Below is a small trained network, with its code and all its weights. Each question gives an input and a class and asks what happens when units are switched off, that is, made to give their printed mean instead of their output.

import numpy as np


def w(rows, s, z=0):
    codes = np.array(rows[::2]) - 128.0
    scale = np.full(codes.shape[1], s)
    scale[-1] = z or s
    return codes * scale


def norm(h):
    return h / np.sqrt((h * h).mean(-1, keepdims=True) + 1e-5)


def f(y):
    return np.maximum(y, 0)


def log_softmax(a):
    a = a - a.max(-1, keepdims=True)
    return a - np.log(np.exp(a).sum(-1, keepdims=True))


def net(x, mask):
    res = np.array(x, float).reshape(1, 7) / 4 @ E
    u = 0
    for l in range(3):
        y = f(norm(res) @ A[l][:, :-1].T + A[l][:, -1])
        res = res + np.where(mask[u : u + 12], y, B[l][:, -1]) @ B[l][:, :-1]
        u += 12
    return log_softmax(norm(res)[-1] @ U[:, :-1].T + U[:, -1])


A, B = {}, {}
E = w([
[116,176,102,216,87,107,211,74,225],'x0',
[225,4,199,70,63,32,117,152,202],'x1',
[180,150,255,149,180,56,234,130,72],'x2',
[123,124,128,124,132,132,132,131,130],'x3',
[123,127,130,128,127,132,130,131,128],'x4',
[127,128,128,129,125,128,129,128,128],'x5',
[137,131,125,129,129,121,125,122,127],'x6',
],0.0089)
A[0] = w([
[106,210,127,150,184,172,170,131,67,77],'0.n0',
[45,65,160,100,137,196,220,167,157,77],'0.n1',
[132,134,88,133,135,117,118,121,163,80],'0.n2',
[133,158,91,126,151,139,116,122,73,50],'0.n3',
[75,194,100,167,132,182,123,123,68,176],'0.n4',
[143,131,132,140,116,96,121,122,176,1],'0.n5',
[140,144,220,137,160,102,238,138,62,193],'0.n6',
[124,168,104,179,99,121,218,109,252,204],'0.n7',
[126,125,143,134,144,125,198,139,121,51],'0.n8',
[152,138,120,111,118,92,115,146,138,75],'0.n9',
[142,88,172,116,91,115,118,137,179,195],'0.n10',
[116,168,82,137,140,134,171,118,122,24],'0.n11',
],0.018,0.0033)
B[0] = w([
[53,66,68,174,105,137,112,108,77,226],'0.n0',
[136,136,102,114,108,146,157,142,106,137],'0.n1',
[115,129,126,122,63,161,177,95,94,154],'0.n2',
[124,142,51,146,123,106,188,123,116,169],'0.n3',
[205,187,178,92,139,125,161,141,150,237],'0.n4',
[123,123,94,101,88,103,214,122,113,153],'0.n5',
[130,172,170,138,151,87,126,3,106,251],'0.n6',
[81,107,141,180,208,152,168,130,206,252],'0.n7',
[162,123,152,158,107,87,115,233,99,164],'0.n8',
[113,142,145,163,130,155,105,145,106,148],'0.n9',
[177,65,128,123,77,94,111,127,168,197],'0.n10',
[122,149,186,130,113,178,35,151,141,174],'0.n11',
],0.029,0.018)
A[1] = w([
[127,154,89,101,163,203,160,252,111,36],'1.n0',
[113,85,125,134,57,203,60,154,86,142],'1.n1',
[189,169,111,40,13,92,68,131,17,173],'1.n2',
[67,19,70,119,114,180,62,233,160,73],'1.n3',
[195,119,217,61,173,74,147,149,152,56],'1.n4',
[113,116,88,188,88,103,86,144,110,111],'1.n5',
[174,117,80,152,123,140,142,189,131,118],'1.n6',
[163,92,189,75,179,139,68,137,85,3],'1.n7',
[139,111,182,74,208,197,109,174,160,79],'1.n8',
[190,145,67,73,69,135,149,209,111,64],'1.n9',
[117,158,96,104,120,124,150,169,109,111],'1.n10',
[73,129,58,92,140,125,119,82,151,90],'1.n11',
],0.019,0.003)
B[1] = w([
[195,150,151,75,153,206,175,136,178,189],'1.n0',
[143,146,165,131,149,39,125,218,138,165],'1.n1',
[191,67,65,56,181,153,22,70,45,249],'1.n2',
[63,116,139,77,2,113,109,152,84,191],'1.n3',
[185,129,142,151,163,113,130,155,179,196],'1.n4',
[156,144,186,83,127,119,144,130,104,155],'1.n5',
[89,100,126,85,155,155,149,162,144,166],'1.n6',
[95,98,159,162,141,151,122,58,201,148],'1.n7',
[177,170,148,59,99,117,127,121,60,163],'1.n8',
[90,104,137,186,213,149,159,251,99,201],'1.n9',
[107,109,117,140,164,155,171,107,170,157],'1.n10',
[159,123,137,166,95,138,159,137,76,145],'1.n11',
],0.029,0.013)
A[2] = w([
[174,128,165,79,123,91,92,136,139,81],'2.n0',
[54,113,60,144,31,117,189,124,119,3],'2.n1',
[65,147,101,107,134,85,33,196,116,36],'2.n2',
[96,221,126,117,129,162,180,109,90,75],'2.n3',
[60,144,135,91,199,111,163,124,203,122],'2.n4',
[58,58,92,122,99,151,101,139,154,86],'2.n5',
[2,176,123,198,166,124,33,133,116,52],'2.n6',
[152,189,127,134,62,20,169,157,205,26],'2.n7',
[108,188,115,115,35,175,147,210,205,62],'2.n8',
[130,173,199,160,99,73,152,70,139,130],'2.n9',
[69,131,18,96,106,126,113,67,119,46],'2.n10',
[170,188,115,93,108,121,33,92,212,32],'2.n11',
],0.023,0.0035)
B[2] = w([
[62,154,100,155,129,137,76,133,167,186],'2.n0',
[40,15,58,138,151,162,192,62,132,166],'2.n1',
[139,154,216,133,52,93,109,187,121,164],'2.n2',
[90,197,165,175,109,112,66,150,179,200],'2.n3',
[190,159,117,103,77,72,55,113,48,221],'2.n4',
[79,98,114,61,116,119,127,106,86,173],'2.n5',
[44,124,65,147,102,182,142,164,125,178],'2.n6',
[114,183,204,162,198,51,219,144,71,169],'2.n7',
[137,158,194,34,81,175,175,17,157,190],'2.n8',
[150,91,76,88,103,183,144,251,171,248],'2.n9',
[156,202,114,121,103,68,163,107,49,150],'2.n10',
[106,105,99,170,124,153,115,74,198,163],'2.n11',
],0.029,0.016)
U = w([
[207,113,87,78,229,219,120,199,99,102],'0',
[110,49,155,59,65,84,31,210,98,150],'1',
[132,169,54,152,116,104,88,42,5,168],'2',
[219,60,94,140,167,83,24,35,198,108],'3',
[156,228,205,72,89,201,150,89,195,136],'4',
[62,56,153,69,68,100,226,46,141,33],'5',
[33,180,88,231,99,167,121,195,153,248],'6',
[186,108,162,189,168,34,204,171,218,126],'7',
],0.013,0.0012)

Each question gives the input, the list of numbers given to net, and the class t.
The units are the neurons (one row each of A and B). Each row of codes is followed by its name. A weight is (code - 128) times the scale printed after its matrix; where a second scale follows, it is the last column's (A, B and U).
mask holds one flag per neuron, layer by layer. A switched-off neuron (its flag False) gives its mean, the last column of its row in B, instead of its output. The means were averaged over made-up inputs and are rounded, as every weight is.
A unit's drop is (log p(t) with every unit on - log p(t) with that unit switched off) / (log p(t) with every unit on - log p(t) with every unit switched off).
most important unit: the unit with the biggest drop
k most important neurons: the k neurons with the biggest drops, biggest first
top k neurons in layer l: the k neurons of layer l with the biggest drops, biggest first
drop of u: that unit's drop, to one decimal
input [3,0,7,8,1,4,0], class 6: 2 most important neurons => [0.n4; 2.n6]
input [3,1,1,-2,-6,4,-3], class 7: 2 most important neurons => [1.n2; 0.n0]
input [1,1,-1,-6,8,-5,6], class 5: top 2 neurons in layer 0 => [0.n4; 0.n6]
input [4,-4,6,-7,-3,-2,0], class 6: most important unit => 0.n0
input [-8,-2,-7,3,2,8,0], class 0: 2 most important neurons => [0.n6; 0.n7]
input [-3,-5,3,-6,5,-6,-3], class 2: 2 most important neurons => [0.n7; 0.n0]
input [-1,-3,-3,3,1,-5,4], class 0: 3 most important neurons => [0.n7; 0.n6; 0.n4]
input [-5,0,-8,-1,1,2,4], class 0: 3 most important neurons => [0.n7; 0.n0; 0.n6]
input [-2,0,5,6,-6,4,-6], class 2: top 2 neurons in layer 0 => [0.n7; 0.n4]
input [-5,7,1,7,1,-8,0], class 3: 2 most important neurons => [0.n7; 0.n0]
input [1,6,0,0,7,-4,-4], class 5: top 2 neurons in layer 1 => [1.n2; 1.n3]
input [-1,-2,8,0,6,0,3], class 2: 2 most important neurons => [0.n7; 0.n6]
input [3,7,-4,-6,1,5,-6], class 5: 2 most important neurons => [0.n6; 0.n4]
input [5,8,-8,-4,-4,-1,-5], class 5: most important unit => 0.n4
input [-6,1,1,-7,-8,-7,2], class 3: top 3 neurons in layer 0 => [0.n7; 0.n0; 0.n2]
input [-8,2,5,7,5,0,5], class 3: top 2 neurons in layer 0 => [0.n0; 0.n7]
input [-4,-7,5,8,0,-2,-4], class 2: top 2 neurons in layer 0 => [0.n7; 0.n0]
input [2,-8,1,-4,0,6,6], class 6: 3 most important neurons => [0.n0; 0.n4; 1.n2]
input [-3,-2,8,7,-2,-3,-3], class 2: 2 most important neurons => [0.n7; 0.n6]
input [1,-4,6,-2,-7,-1,-5], class 6: 2 most important neurons => [0.n0; 1.n2]
input [3,-6,1,2,-5,-5,3], class 6: 2 most important neurons => [0.n0; 0.n4]
input [-8,4,7,0,-3,6,0], class 3: most important unit => 0.n7
input [-5,0,1,8,-1,3,-4], class 2: top 2 neurons in layer 0 => [0.n7; 0.n4]
input [-1,4,8,6,4,-5,-6], class 3: drop of 0.n7 => 1.0
input [3,5,3,3,3,8,7], class 7: drop of 2.n4 => 0.0
